Below are the code and all the weights of a small trained network. Each question names an input and a class and asks about switching units off, where a switched-off unit gives its printed mean instead of its output.

import numpy as np


def w(rows, s, z=0):
    codes = np.array(rows[::2]) - 128.0
    scale = np.full(codes.shape[1], s)
    scale[-1] = z or s
    return codes * scale


def norm(h):
    return h / np.sqrt((h * h).mean(-1, keepdims=True) + 1e-5)


def f(y):
    return np.maximum(y, 0)


def log_softmax(a):
    a = a - a.max(-1, keepdims=True)
    return a - np.log(np.exp(a).sum(-1, keepdims=True))


def net(x, mask):
    res = np.array(x, float).reshape(1, 8) / 4 @ E
    u = 0
    for l in range(3):
        y = f(norm(res) @ A[l][:, :-1].T + A[l][:, -1])
        res = res + np.where(mask[u : u + 6], y, B[l][:, -1]) @ B[l][:, :-1]
        u += 6
    return log_softmax(norm(res)[-1] @ U[:, :-1].T + U[:, -1])


A, B = {}, {}
E = w([
[143,133,131,128,165,140],'x0',
[121,144,133,117,110,136],'x1',
[73,113,98,239,138,211],'x2',
[126,250,13,93,186,4],'x3',
[126,122,128,136,116,116],'x4',
[19,246,238,144,224,75],'x5',
[105,141,127,116,87,137],'x6',
[128,123,129,136,121,118],'x7',
],0.0047)
A[0] = w([
[133,61,202,22,137,97,121],'L0N0',
[91,151,80,149,173,109,233],'L0N1',
[179,85,254,95,94,123,147],'L0N2',
[63,120,243,174,140,155,174],'L0N3',
[218,145,73,205,69,169,206],'L0N4',
[221,104,79,111,84,90,252],'L0N5',
],0.0068,0.0025)
B[0] = w([
[34,174,75,132,101,116,206],'L0N0',
[117,135,166,40,139,98,205],'L0N1',
[29,146,24,106,198,67,233],'L0N2',
[253,140,111,184,128,112,248],'L0N3',
[102,29,102,74,152,140,239],'L0N4',
[152,143,235,87,118,176,255],'L0N5',
],0.0068,0.0053)
A[1] = w([
[36,145,156,241,143,142,148],'L1N0',
[110,126,60,49,97,113,110],'L1N1',
[70,183,127,168,171,64,85],'L1N2',
[118,152,126,131,129,150,68],'L1N3',
[77,10,1,74,177,128,138],'L1N4',
[82,180,77,147,157,89,4],'L1N5',
],0.008,0.0021)
B[1] = w([
[254,152,144,184,92,139,177],'L1N0',
[192,185,220,94,173,99,198],'L1N1',
[21,78,71,118,103,192,201],'L1N2',
[105,68,143,105,124,193,130],'L1N3',
[22,254,135,94,170,145,254],'L1N4',
[73,34,109,189,135,171,175],'L1N5',
],0.0066,0.0084)
A[2] = w([
[99,112,81,158,122,156,198],'L2N0',
[245,149,133,92,113,113,29],'L2N1',
[125,97,78,129,102,170,151],'L2N2',
[110,164,95,135,157,178,254],'L2N3',
[196,132,157,153,94,92,106],'L2N4',
[101,170,115,156,116,112,227],'L2N5',
],0.011,0.00059)
B[2] = w([
[182,43,73,161,113,156,200],'L2N0',
[226,89,168,254,107,163,181],'L2N1',
[82,119,56,153,205,90,168],'L2N2',
[59,81,88,91,5,51,255],'L2N3',
[176,124,159,114,179,130,161],'L2N4',
[214,74,136,107,109,136,190],'L2N5',
],0.0072,0.0061)
U = w([
[66,179,156,17,120,72,70],'0',
[63,55,20,165,109,124,60],'1',
[254,139,211,163,128,110,255],'2',
],0.0092,0.0013)

Each question gives the input, the list of numbers given to net, and the class t.
The units are the neurons (one row each of A and B). Each row of codes is followed by its name. A weight is (code - 128) times the scale printed after its matrix; where a second scale follows, it is the last column's (A, B and U).
mask holds one flag per neuron, layer by layer. A switched-off neuron (its flag False) gives its mean, the last column of its row in B, instead of its output. The means were averaged over made-up inputs and are rounded, as every weight is.
A unit's drop is (log p(t) with every unit on - log p(t) with that unit switched off) / (log p(t) with every unit on - log p(t) with every unit switched off).
The circuit of an input: a set's keep is (log p(t) with only the set's units on - log p(t) with every unit switched off) / (log p(t) with every unit on - log p(t) with every unit switched off). Starting from the 12 units with the biggest drops (on a tie, the unit counted first), units are removed one at a time, each time the one whose removal leaves the highest keep (on an exact tie, the one counted first), for as long as the keep stays at least 0.8.
units of the circuit, in order: the units of the circuit, biggest drop first
unit that matters most: the unit with the biggest drop
k most important neurons: the k neurons with the biggest drops, biggest first
top k neurons in layer l: the k neurons of layer l with the biggest drops, biggest first
drop of u: that unit's drop, to one decimal
input [8,-2,-7,7,-8,-7,-8,7], class 2: units of the circuit, in order => [L2N1, L0N5]
input [5,-2,0,-7,7,-2,2,7], class 0: units of the circuit, in order => [L0N2, L1N4]
input [5,1,0,1,5,-7,4,8], class 2: most important neuron => [L0N5]
input [-2,-3,1,1,3,3,-2,4], class 1: top 2 neurons in layer 1 => [L1N1, L1N2]
input [7,0,3,7,1,-4,7,8], class 0: 4 most important neurons => [L0N4, L0N3, L1N4, L1N0]
input [6,-3,-3,0,7,1,-2,-5], class 1: top 2 neurons in layer 0 => [L0N4, L0N0]
input [-5,8,4,2,6,6,-7,-5], class 1: 2 most important neurons => [L1N2, L0N5]
input [-3,3,3,7,-2,-5,3,4], class 0: 2 most important neurons => [L0N4, L1N4]
input [7,1,-2,1,-4,-2,-6,-3], class 2: top 2 neurons in layer 0 => [L0N5, L0N2]
input [-4,-6,-7,-8,-2,3,6,-7], class 1: top 2 neurons in layer 1 => [L1N5, L1N2]
input [7,1,4,-4,-8,1,-4,-4], class 2: 2 most important neurons => [L0N3, L1N2]
input [-8,4,2,2,0,-2,2,7], class 0: top 2 neurons in layer 0 => [L0N4, L0N3]
input [0,-8,8,-5,2,1,-6,-6], class 2: top 4 neurons in layer 1 => [L1N2, L1N0, L1N4, L1N5]
input [4,5,-8,-2,6,3,7,1], class 1: unit that matters most => L0N2
input [8,-3,-8,-4,4,2,2,-5], class 1: top 2 neurons in layer 1 => [L1N5, L1N2]
input [-6,-3,-2,2,-6,0,-8,-1], class 2: 2 most important neurons => [L0N2, L1N4]
input [8,4,-8,3,7,-8,3,-1], class 2: 2 most important neurons => [L0N5, L2N1]
input [-1,-1,6,-8,-6,4,-4,2], class 2: drop of L1N0 => 0.1
input [-4,5,4,4,5,0,-5,-6], class 0: top 3 neurons in layer 0 => [L0N1, L0N2, L0N0]
input [6,-2,3,5,-4,-8,-1,3], class 0: unit that matters most => L0N4
